Each row is followed by its group and then its class within the group.
[-1.33 -0.84 -3.82 -0.02 -2.19 -2.58 -0.07 -8.81 -0.49 -1.63 -2.78  0.64
  1.23 -4.59 -0.29  2.42 -2.58]
q739 > q74
[ 6.04 -0.23 -0.39  0.78 -0.24 -2.23  0.90 -5.06  1.92 -2.06 -1.21  0.56
  2.08 -6.17 -2.10  6.15 -3.41]
q739 > q648
[-0.28 -0.60 -2.69 -1.83 -2.31 -1.78 -0.10 -2.59  0.16  0.18  0.58  0.21
 -0.88 -2.65 -0.05 -3.76 -0.45]
q739 > q74
[-1.38  1.06  1.39 -1.73 -0.02  0.72  0.29  8.81  0.12  0.90 -0.40 -0.76
  2.15 -1.70 -2.86 -3.69  3.03]
q984 > q444
[-0.59  0.13 -0.27 -2.12 -0.05 -4.82  0.66 -4.39  0.19 -0.36 -0.06  0.54
  1.77 -0.31  0.91  0.59 -3.75]
q739 > q74
[-0.01  0.43  0.40  0.68 -1.03 -1.49  1.74  1.76  3.22  0.07  0.85 -0.12
 -0.62 -3.57 -2.02 -0.46 -0.01]
q984 > q363
[-0.22 -0.94  0.52 -1.36  0.50 -1.05  1.05  3.20  0.98  1.17 -1.66  1.56
  2.25 -5.51 -0.52  1.18 -1.54]
q739 > q648
[-0.84 -0.27  0.10  2.71 -1.55 -0.83  0.73 -8.09  0.43 -0.56  0.84 -1.41
 -0.86 -5.44 -0.32  3.70 -3.97]
q984 > q363
[ 1.37  0.46 -1.65 -0.38 -0.67 -0.36 -1.48 -1.75  3.62  0.18 -0.16 -2.72
  0.52 -5.57 -2.05  0.52  1.53]
q984 > q444
[ 0.25  1.18  0.04  0.60 -0.50  0.09  0.43  2.95 -2.06 -0.28  0.01 -0.03
 -0.06 -2.80 -1.72 -0.74 -1.04]
q984 > q444
[-0.62  2.77 -0.61  0.85 -0.69 -0.27  0.01 -4.90  2.93  0.47  0.21 -0.73
 -1.25 -4.48 -3.18  1.92  0.15]
q984 > q444
[ 0.74  0.27  2.17  1.00 -0.58 -1.22  2.53  5.14  0.24  0.44 -0.06  0.45
 -0.18 -3.45 -0.27 -2.97 -0.24]
q984 > q363
[ 0.88  0.46  0.54  0.44 -0.58 -1.01  0.52  4.60  0.99 -0.10  0.33  1.67
 -1.65 -4.84 -0.23 -0.12  0.15]
q984 > q363
[ 1.36  2.30  0.94  0.28 -0.48 -1.92  0.03  6.31  0.07 -0.32 -0.39 -0.53
 -0.91 -4.11 -2.13  1.94 -1.13]
q984 > q444
[-0.20  1.31  0.80  0.59 -0.88 -1.19 -1.01 -1.51  0.07 -0.09  0.27 -0.01
 -1.18 -3.56 -0.77  2.45 -2.33]
q984 > q444
[ 0.86  0.56 -0.16  1.74 -0.67 -1.56 -0.06  4.25  1.50 -0.97 -0.29  0.08
 -0.37 -4.53 -1.25  2.42  0.59]
q984 > q363
[ 1.35 -0.22  0.53  0.15 -0.62 -1.93  1.18  2.97  0.47 -0.79  3.57 -0.07
  1.14 -4.63 -2.36  0.26  0.97]
q984 > q363
[ 0.38  0.20 -0.69 -1.30  0.42 -2.33  1.91 -4.03  0.17 -0.85  0.09  0.66
  3.67 -4.46 -0.33 -0.62 -4.56]
q739 > q74
[ 0.74  3.44  1.02  1.47 -1.99 -0.39  0.27  2.06  0.12  1.42 -0.16  0.95
 -1.36 -6.12 -0.99 -1.60  0.15]
q984 > q363
[ 0.45  1.36  0.23  0.74 -1.28 -1.60  3.09  4.06  0.80 -1.05  0.58 -0.17
 -1.10 -0.31 -2.63  4.83  1.33]
q984 > q363
[-0.52  2.13  0.57  1.36  0.61  0.41 -0.40  0.54 -0.68 -0.05  0.71 -1.04
 -1.12 -2.87 -0.77 -0.20 -3.41]
q984 > Q110
[ 0.62  0.40  0.62 -0.07 -1.37 -0.23  1.55  2.80  0.29  0.45 -0.67  0.10
 -1.25 -1.96 -1.70 -2.78  1.76]
q984 > q363
[ 1.99 -0.28  2.34  4.13 -1.04  0.19  0.26  8.81  1.90  0.90  0.31  0.62
 -1.19 -3.03 -1.07 -1.46  2.09]
q984 > q363
[ 0.47  0.80  0.29  2.40  0.28  0.24 -0.22  5.12  0.25  0.62 -0.28 -0.80
 -1.00 -3.10 -2.03  1.04  0.19]
q984 > q363
[ 0.06 -0.42  0.53  0.01 -0.13  1.94  1.57 -3.43  0.41  0.46 -1.08  1.03
  2.27 -3.20 -0.48 -1.94 -4.14]
q739 > q550
[-1.09  1.98  1.59  1.41 -0.51 -0.77  0.13  2.90  0.86 -0.40 -2.56 -0.57
 -0.94 -3.10 -1.75  1.91 -1.39]
q984 > q444
[-0.20 -0.03  1.42  0.76 -0.47  0.54  1.92  4.55  1.59 -1.04 -0.62  0.15
 -0.15 -0.53 -0.92 -0.61  0.89]
q984 > q363
[ 0.34 -1.23 -0.54 -1.52  0.06 -2.16  0.59  0.04  1.48  0.36 -1.05  0.91
 -1.25 -3.06  0.02 -0.59 -0.72]
q739 > q74
